Below are the code and all the weights of a small trained network. Each question names an input and a target symbol and asks about switching units off, where a switched-off unit gives its printed mean instead of its output.

import numpy as np


def w(rows, s, z=0):
    codes = np.array(rows[::2]) - 128.0
    scale = np.full(codes.shape[1], s)
    scale[-1] = z or s
    return codes * scale


def f(y):
    return y / 2 * (1 + np.tanh(0.7978845608 * (y + 0.044715 * y**3)))


def softmax(a):
    e = np.exp(a - a.max(-1, keepdims=True))
    return e / e.sum(-1, keepdims=True)


def log_softmax(a):
    a = a - a.max(-1, keepdims=True)
    return a - np.log(np.exp(a).sum(-1, keepdims=True))


def net(x, mask):
    ids = ['ΛΦΩαζψ'.index(c) for c in x.split()]
    T = len(ids)
    res = E[ids] + P[:T]
    u = 0
    for l in range(2):
        q, k, v = (res @ M[l].T for M in (Q, K, V))
        z = softmax(np.where(np.tri(T) > 0, q @ k.T / 3**0.5, -1e9)) @ v
        res = res + np.where(mask[u], z, O[l][:, -1]) @ O[l][:, :-1]
        u += 1
        y = f(res @ A[l][:, :-1].T + A[l][:, -1])
        res = res + np.where(mask[u : u + 12], y, B[l][:, -1]) @ B[l][:, :-1]
        u += 12
    return log_softmax(res[-1] @ U[:, :-1].T + U[:, -1])


Q, K, V, O, A, B = {}, {}, {}, {}, {}, {}
E = w([
[76,107,138,180,121,239,171,116,155],'Λ',
[127,205,69,51,115,242,137,5,139],'Φ',
[36,144,123,106,138,121,22,103,78],'Ω',
[225,104,4,31,145,101,196,165,146],'α',
[126,152,96,217,206,188,154,147,83],'ζ',
[176,130,144,162,87,106,149,65,118],'ψ',
],0.015)
P = w([
[139,6,26,31,87,36,204,105,76],'0',
[192,246,162,81,225,61,182,72,198],'1',
[195,145,230,129,197,100,157,75,153],'2',
[95,125,181,94,200,62,109,54,158],'3',
[96,117,193,125,165,102,87,102,140],'4',
[63,119,182,125,143,101,70,110,140],'5',
[65,123,140,123,126,113,65,121,129],'6',
[97,113,160,134,92,160,43,139,112],'7',
[42,128,148,156,88,139,56,134,101],'8',
[133,125,153,155,70,196,5,147,82],'9',
[101,130,149,176,55,190,3,190,70],'10',
[95,172,9,86,90,146,35,128,78],'11',
[60,195,14,151,99,145,44,83,56],'12',
],0.0059)
Q[0] = w([
[210,165,2,78,95,133,93,89,32],'L0H0',
[225,247,154,167,112,87,219,166,103],'L0H0',
[132,139,13,179,120,218,208,29,103],'L0H0',
],0.0042)
K[0] = w([
[184,110,92,138,126,229,3,167,131],'L0H0',
[163,31,66,155,75,111,150,42,104],'L0H0',
[131,164,49,180,121,211,78,176,14],'L0H0',
],0.0049)
V[0] = w([
[135,87,48,154,104,91,142,175,167],'L0H0',
[80,2,138,100,95,116,183,114,142],'L0H0',
[123,113,124,84,56,99,81,60,133],'L0H0',
],0.0082)
O[0] = w([
[183,100,56,55,72,130,125,194,121,131],'L0H0',
[151,64,84,157,126,131,227,115,51,52],'L0H0',
[145,106,183,39,169,116,135,1,98,2],'L0H0',
],0.0096,0.0046)
A[0] = w([
[126,192,149,138,122,129,140,183,254,181],'L0N0',
[109,139,110,180,108,116,89,158,71,132],'L0N1',
[103,177,136,41,120,135,123,84,96,203],'L0N2',
[174,146,113,119,203,158,159,159,83,125],'L0N3',
[129,51,109,98,141,67,175,90,103,79],'L0N4',
[149,130,161,98,164,147,183,144,103,120],'L0N5',
[57,96,108,128,148,150,77,144,93,169],'L0N6',
[70,101,174,198,58,136,115,116,162,143],'L0N7',
[120,90,107,95,29,135,176,99,88,1],'L0N8',
[107,91,108,95,109,134,197,184,152,135],'L0N9',
[163,100,142,150,204,156,235,63,85,150],'L0N10',
[121,161,146,154,56,137,128,86,155,163],'L0N11',
],0.009,0.0042)
B[0] = w([
[233,172,164,153,107,105,78,180,176,255],'L0N0',
[47,172,200,82,79,119,185,209,137,235],'L0N1',
[174,157,132,124,145,184,27,162,118,167],'L0N2',
[91,89,159,99,165,99,173,167,119,207],'L0N3',
[135,164,134,188,88,149,86,126,134,164],'L0N4',
[134,114,120,75,164,78,118,88,185,132],'L0N5',
[132,160,179,158,89,104,94,165,215,221],'L0N6',
[189,142,93,137,109,148,200,76,171,195],'L0N7',
[99,100,243,168,123,41,81,143,143,147],'L0N8',
[228,122,56,18,133,212,163,151,136,178],'L0N9',
[170,132,87,3,240,127,197,172,127,168],'L0N10',
[183,130,97,127,82,176,157,127,108,159],'L0N11',
],0.0069,0.0071)
Q[1] = w([
[124,228,148,90,37,199,103,83,224],'L1H0',
[254,176,120,80,64,131,140,75,174],'L1H0',
[199,210,47,130,59,201,140,204,183],'L1H0',
],0.0052)
K[1] = w([
[83,231,228,198,13,157,21,127,179],'L1H0',
[176,73,125,150,6,225,32,81,34],'L1H0',
[39,136,143,167,2,144,165,119,114],'L1H0',
],0.0057)
V[1] = w([
[47,73,190,232,99,99,35,199,145],'L1H0',
[131,98,66,56,77,137,96,179,251],'L1H0',
[232,100,166,225,109,1,165,57,67],'L1H0',
],0.0041)
O[1] = w([
[108,16,120,239,136,211,146,110,148,174],'L1H0',
[35,150,193,86,71,94,152,59,44,231],'L1H0',
[83,111,2,186,109,88,91,172,114,2],'L1H0',
],0.0089,0.0064)
A[1] = w([
[101,178,147,113,45,24,14,132,54,90],'L1N0',
[99,217,112,148,104,182,174,170,134,183],'L1N1',
[163,170,97,61,223,141,179,51,59,186],'L1N2',
[114,114,60,117,149,142,97,158,95,154],'L1N3',
[93,142,137,172,117,202,6,152,115,135],'L1N4',
[203,94,123,65,124,128,89,34,67,4],'L1N5',
[132,207,83,170,122,144,94,101,190,94],'L1N6',
[110,161,201,127,95,198,171,125,102,91],'L1N7',
[184,125,60,127,29,132,113,134,191,150],'L1N8',
[180,92,158,138,166,136,181,39,203,142],'L1N9',
[131,88,102,84,64,175,140,185,75,131],'L1N10',
[108,55,41,1,119,126,141,82,149,139],'L1N11',
],0.007,0.0036)
B[1] = w([
[142,91,76,191,141,254,140,115,156,179],'L1N0',
[110,37,126,74,145,78,119,101,147,249],'L1N1',
[127,80,67,166,130,131,148,49,124,231],'L1N2',
[127,148,133,199,181,39,97,92,75,134],'L1N3',
[97,38,114,198,121,139,148,72,159,235],'L1N4',
[114,199,155,149,162,160,48,208,150,175],'L1N5',
[210,116,118,98,162,124,139,60,181,171],'L1N6',
[133,113,86,107,130,26,88,138,117,238],'L1N7',
[145,230,132,100,70,123,139,64,154,174],'L1N8',
[77,104,123,137,124,169,20,180,198,152],'L1N9',
[139,128,113,121,175,148,230,61,60,163],'L1N10',
[58,164,115,176,137,192,87,171,85,203],'L1N11',
],0.0062,0.012)
U = w([
[87,85,122,106,149,40,240,52,98,111],'Λ',
[64,254,230,109,125,67,96,234,124,186],'Φ',
[44,67,110,174,149,150,122,168,132,243],'Ω',
[95,199,123,196,60,155,173,147,63,3],'α',
[171,120,78,82,29,93,155,135,187,123],'ζ',
[124,112,45,157,81,5,82,141,79,106],'ψ',
],0.0056,0.0013)

Each question gives the input, a string of symbols that net reads in full, and the target symbol t.
The units are the heads (3 rows each of Q, K, V and O) and the neurons (one row each of A and B). Each row of codes is followed by its name. A weight is (code - 128) times the scale printed after its matrix; where a second scale follows, it is the last column's (O, A, B and U).
mask holds one flag per unit, layer by layer, with each layer's heads first. A switched-off unit (its flag False) gives its mean, the last column of its rows in O or B, instead of its output. The means were averaged over made-up inputs and are rounded, as every weight is.
A unit's drop is (log p(t) with every unit on - log p(t) with that unit switched off) / (log p(t) with every unit on - log p(t) with every unit switched off).
The circuit of an input: a set's keep is (log p(t) with only the set's units on - log p(t) with every unit switched off) / (log p(t) with every unit on - log p(t) with every unit switched off). Starting from the 12 units with the biggest drops (on a tie, the unit counted first), units are removed one at a time, each time the one whose removal leaves the highest keep (on an exact tie, the one counted first), for as long as the keep stays at least 0.8.
circuit, biggest first: the units of the circuit, biggest drop first
most important unit: the unit with the biggest drop
k most important neurons: the k neurons with the biggest drops, biggest first
k most important neurons of layer l: the k neurons of layer l with the biggest drops, biggest first
drop when u is switched off: that unit's drop, to one decimal
input ψ ζ α, target ψ: circuit, biggest first -> L1H0, L0H0
input Ω Φ ψ Ω α ψ, target Ω: 3 most important neurons -> L0N3, L0N2, L1N9
input α Ω α, target α: most important unit -> L1N11
input Λ Λ Φ ζ Ω Φ α Φ Φ ζ α Ω Φ, target Ω: 4 most important neurons -> L0N6, L0N1, L1N4, L0N2
input α Φ ψ, target α: 3 most important neurons -> L1N0, L1N2, L1N5
input ψ ψ ψ α α ψ Φ, target Φ: 2 most important neurons of layer 1 -> L1N5, L1N4
input α α ζ ψ, target α: 2 most important neurons of layer 0 -> L0N0, L0N6
input ψ ψ α ζ α, target α: 2 most important neurons -> L1N11, L0N10
input ζ α ψ ζ ζ Λ Ω Φ, target Ω: circuit, biggest first -> L0N6, L1H0, L1N9
input Ω ζ α, target Ω: 3 most important neurons of layer 1 -> L1N11, L1N9, L1N7
input ψ ζ ψ ψ ψ, target ψ: 2 most important neurons -> L0N1, L0N6
input Φ ζ α, target Φ: 2 most important neurons of layer 1 -> L1N5, L1N11
input Ω Φ α, target Ω: 2 most important neurons -> L0N4, L1N2
input α ψ Λ, target Λ: most important unit -> L0H0
input Ω ζ ψ, target Ω: 3 most important neurons -> L1N9, L0N2, L0N4
input ψ ψ α Φ, target Φ: 3 most important neurons -> L0N10, L1N5, L0N2
input Λ Λ α, target Λ: 2 most important neurons of layer 1 -> L1N2, L1N10
input ζ α Λ α ψ ζ α, target ψ: 2 most important neurons -> L1N3, L0N1
input ψ ζ ψ, target ψ: 2 most important neurons -> L0N1, L0N8
input α Ω ζ ζ, target Φ: most important neuron -> L0N10
input α Φ Λ, target Λ: 2 most important neurons -> L1N2, L0N10
input α Ω ζ α ζ, target Φ: 2 most important neurons of layer 1 -> L1N2, L1N4
input Ω Ω ζ, target Λ: 2 most important neurons -> L0N10, L1N2
input ζ ζ ζ ζ ζ ζ ζ ζ ψ, target ζ: 2 most important neurons of layer 0 -> L0N7, L0N11
input α Ω ζ, target Λ: drop when L1H0 is switched off -> 0.1
input Ω α ζ Λ Ω Ω α ζ Φ α Λ Ω, target Ω: drop when L1N4 is switched off -> 0.3
